[138  61 106 157 107 167 173] = <87>
[138  61 106 157 153  85 156] = <66>
[119 112  99 154 160 114  80] = <202>
[140 163 138 127 108 166 140] = <96>
[137 150 136 150  99 180 165] = <157>
[127 108 112 125 144 108 107] = <53>
[151  80 113 187 122 128 180] = <30>
find: [138  61 106 157 107 167 173] : <87>
loc: [122] : <30>, 5
tags:
[80] -> K_818
[100] -> K_559
[79] -> K_621
[160] -> K_237
[99] -> K_586
[161] -> K_478
join <202> 5:  : K_237
find: [119 112  99 154] : <202>
find: [119 112  99 154 160 114  80] : <202>

[ 84 143 135 108 112 102 147  86 124 113 122 140 156 122 138  93 118 116
  81]  <94>
[121 130 152 118 144 119 174  79 138 124 108 118 150 117 134 143 132 162
 176]  <66>
[153 129 126  79 166 138 149 172 107  90  98 127 153  96 123  77  94 101
 102]  <87>
[110 143 122 129  97 132  89 133 137 137 140 142 123 138 122 137 139 111
 120]  <174>
[150 131 126  78 145 146 113 178 138 107 102 130 129 108 105  96 116 113
  93]  <178>
[144 128 100 133 113 146  89 146 118 120 135 134 111 132 120 127 121 106
 119]  <30>
[180 126 117 161 135 167  99 175 146 143 140 119 107 155 118 180 155 146
 191]  <53>
[ 97 122 148 158 119 108 151  68 140 146 137 123 128 132 140 151 144 154
 153]  <202>
[106 136 145 118 140  95 190  61 104 110 107 117 173 121 114 110 106 149
 153]  <5>
find: [140 119 107 155] : <53>
find: [ 84 143 135 108 112 102 147  86 124 113 122 140 156 122 138  93 118 116
  81] : <94>
tags:
[180] -> K_19
[126] -> K_179
[77] -> K_177
[78] -> K_267
[179] -> K_694
[125] -> K_145
join <53> 16:  : K_19

[168 113 160  96 187 164 168 183 160] : <87>
[133 109 141 116 127 155 110 150 116] : <157>
[115 163 143 140  87 111 131 123  99] : <5>
[135 121 135 140 166 134 146 158 130] : <53>
[101 138 101 102  83  92 102 147 102] : <202>
[101  75 150 151  89 103 129 134 122] : <178>
[131 134  97 106 102 136 114 138 102] : <94>
[132 147 171 147 110 127 155 106 133] : <66>
[124 119  91 131 162 122  98 131 120] : <30>
tags:
[120] -> K_460
[102] -> K_3
[99] -> K_33
[100] -> K_804
[133] -> K_803
join <5> 9:  : K_33
find: [110 127 155] : <66>

[133 167 145 140] = <178>
[113 146 119 111] = <30>
[137 102 135 135] = <94>
[139 175 138 111] = <5>
[139 175 138 144] = <66>
[121 166 119 124] = <96>
[128 102 127 122] = <202>
[123 158 119 116] = <174>
[118  76 127 116] = <53>
[140  82 145 142] = <128>
[139 103 136 140] = <157>
[132 192 128 140] = <87>
find: [192 128 140] : <87>
loc: [82] : <128>, 2
Table of tags by key:
[175] -> K_221
[102] -> K_842
[116] -> K_251
[166] -> K_163
[76] -> K_318
join <53> 2:  : K_318
find: [139 103 136 140] : <157>
find: [145 140] : <178>
find: [121 166 119 124] : <96>

[143 145 134 137 109 128 158 141]  <202>
[154 145 151 143 161  90  82 155]  <94>
[ 85 145 139 114 162 112 112  73]  <53>
[118 145 109  54 147 113 125 132]  <178>
[123 145 134  93 168 136 131  84]  <157>
[122 145 137 156 139 122 132 105]  <5>
[134 145 142 112 141 125 149 121]  <128>
[106 145 141 140 197 110  97  97]  <66>
[117 145 148 116 120 109 130 103]  <30>
loc: [136] : <157>, 6
find: [145 141 140 197 110  97  97] : <66>
loc: [156] : <5>, 4
key -> tag
[135] -> K_838
[142] -> K_146
[125] -> K_90
[143] -> K_697
[134] -> K_152
[141] -> K_948
[147] -> K_138
[148] -> K_107
join <128> 3:  : K_146

[129 143 128 128 102  87 109 127 123 125 125 126 116 123 125 134 154 162
 158 131 133 147 131 161]  <178>
[127  80 125 126  80  86 115 127 125 126 126 126 112 118  98 118 115 123
 128 128 128 127 127 116]  <128>
[130 196 133 130 166 148 129 128 127 128 128 128 137 137 163 147 167 165
 154 130 130 134 128 123]  <94>
[127  79 125 127 136 156 141 129 130 128 128 127 119 121 108 123 130 142
 147 130 131 143 130 154]  <174>
[119 121 108 123 130 145 147 129 134 130 131 130 141 137 160 143 158 156
 152 130 132 148 131 177]  <66>
tags:
[143] -> K_767
[164] -> K_403
[133] -> K_63
[163] -> K_244
[148] -> K_591
[134] -> K_291
join <94> 22:  : K_291
find: [119 121 108 123 130 145 147 129 134 130 131 130 141 137 160 143 158 156
 152 130 132 148 131 177] : <66>
find: [ 86 115 127 125 126 126 126 112 118  98] : <128>
find: [119 121 108 123 130 142 147] : <174>
find: [127  79 125 127 136 156 141 129 130 128 128 127 119 121 108 123 130 142
 147 130 131 143 130 154] : <174>

[168 134 177 147 147  98  95 133 157  69  80  86 101 118 194  82 144 144
  82 133 111 155 188 115 122 149  90 141 155 134  74 150 149  75  90 134
 133] : <53>
[148 114 190 146 118 116  94 146 162  75  72  82 101 148 191  66 129 129
  77 144  97 158 158  87 126 150  85 144 170 112  74 161 158  54  98 135
 132] : <96>
[168 134 177 147 146  98  95 133 157  69  80  86 101 118 194  82 144 144
  82 133 111 155 188 115 122 149  90 141 155 134  74 150 149  75  90 134
 133] : <178>
find: [148 114 190 146 118 116  94 146 162  75  72  82 101 148 191  66 129 129
  77 144  97 158 158  87 126 150  85 144 170 112  74 161 158  54  98 135
 132] : <96>
loc: [132] : <96>, 37
find: [75 72] : <96>
Table of tags by key:
[111] -> K_836
[90] -> K_109
[85] -> K_509
join <178> 27:  : K_109
find: [168 134 177 147 146  98  95 133 157  69  80  86 101 118 194  82 144 144
  82 133 111 155 188 115 122 149  90 141 155 134  74 150 149  75  90 134
 133] : <178>
find: [168 134 177 147 147  98  95 133 157  69  80  86 101 118 194  82 144 144
  82 133 111 155 188 115 122 149  90 141 155 134  74 150 149  75  90 134
 133] : <53>

[113 136 123 133 151 121 139  87 152 122 150 170 161  98 127  83 147  84
 146  81 123 167 117]  <128>
[113 136 123 133 151 121 139  87 152 148 150 170 143  98 127  83 147 172
 146  81 123 167 117]  <53>
[153 129 109 122  75 110 135 136 138 133 152 139 122 130 170  88 134 157
  71 118 148  85 134]  <87>
find: [113 136 123 133 151 121 139  87 152 122] : <128>
loc: [129] : <87>, 2
find: [147  84 146  81 123 167] : <128>

[140 109 171 138 175  96 127]  <53>
[105 170 130 149 102  96 170]  <87>
[101 174 113 150 108 136 158]  <178>
[105 115 173 108 164 115  80]  <157>
[111 150 108 136  87 178 113]  <128>
[136  73 179  86 149 128  98]  <66>
tags:
[113] -> K_416
[179] -> K_714
[158] -> K_8
[171] -> K_681
[137] -> K_414
[136] -> K_231
[112] -> K_934
join <178> 3:  : K_416
find: [113 150 108 136] : <178>
find: [136 158] : <178>
loc: [111] : <128>, 1
loc: [127] : <53>, 7

[146 112 128 155 124 102 169 129 120 111 124 112 161 100 122 111 114 114
 152 142] = <202>
[137 143 146 115 145 164 143 129 100 142 122 135 114 165 113 116 139 124
 152  93] = <30>
[139 130 120 126 142 150 118 113  91 141 130 129  81 128 139 109 124 126
  95 126] = <96>
[ 69 129 139 126 124 145 127 135 130 115 124 107 112 145 125 147 132 136
 119 117] = <87>
[147 119 139 118 135 123 101 126 122 105 117 118 122 132 149 118 120 132
 156 123] = <178>
[119 114  86 146 116 137 149 129 120 127 133  96 122 119 138 128 131 119
 140 111] = <174>
[148 148 126 144 132 112 127 139 130 116 156 132 147 120 107 125 105 116
 167 154] = <157>
[133 110 105 122 125 131  94 125 118 108 128 135 124  95  97 136 157 127
 133 131] = <5>
[ 97 126 143 161 132 125 149 136 117 128 115  93 135 116 106 100 141 111
 124 100] = <94>
[140 153 138 102 125 135 124 115  93 124 130 104 151 117 149 129 140 116
 126 119] = <128>
[139 124 132 113 122 167 125 122 129 122 130 137 143 138 109 135 134 131
 109 149] = <53>
[132 130 120 145 133 147 125 127  89 124 146 136 129 133 115  87 108 121
 153 115] = <66>
find: [156 132] : <157>
find: [120 126] : <96>

[134 135 118 144 130 123 154 117 100 127 132 103 115 139 139 137 126 131
 128 143 132 131  93 125 121 113 126 126 138 101 145 125 111 145 113 140
 159 160] : <96>
[125 146 134 118 124 131 111 134 148 132 127 141 134 136 122 122 132 128
 128 119 127 123 149 129 131 138 129 128 118 145 119 136 141 116 138 121
 109 118] : <87>
[145 134 142 139  95 121 120 129 145 136 125 109 148 127 100 127 169 145
 118 183 117 118 130 173  99 125  89 112 157  96 149 124 134 124 143  96
 136  99] : <202>
[125 146 134 118 124 131 111 134 148 132 127 141 134 136 122 122 132 128
 128 130 127 132 118 126 131 138 129 128 118 145 119 136 141 116 138 100
 109 118] : <128>
[131 101 118 144 130 123 154 117 120 127 132 103 115 139 139 137 126 131
 128 143 132 131  93 125 121 113 126 126 138 101 145 125 111 145 113 140
 159 160] : <53>
find: [131 101 118 144 130 123 154 117 120 127 132 103 115 139 139 137 126 131
 128 143 132 131  93 125 121 113 126 126 138 101 145 125 111 145 113 140
 159 160] : <53>
find: [134 135 118 144 130 123 154 117 100 127 132 103 115 139 139 137 126 131
 128 143 132 131  93 125 121 113 126 126 138 101 145 125 111 145 113 140
 159 160] : <96>
find: [125 146 134 118 124 131 111 134 148 132 127 141 134 136 122 122 132 128
 128 130 127 132 118 126 131 138 129 128 118 145 119 136 141 116 138 100
 109 118] : <128>

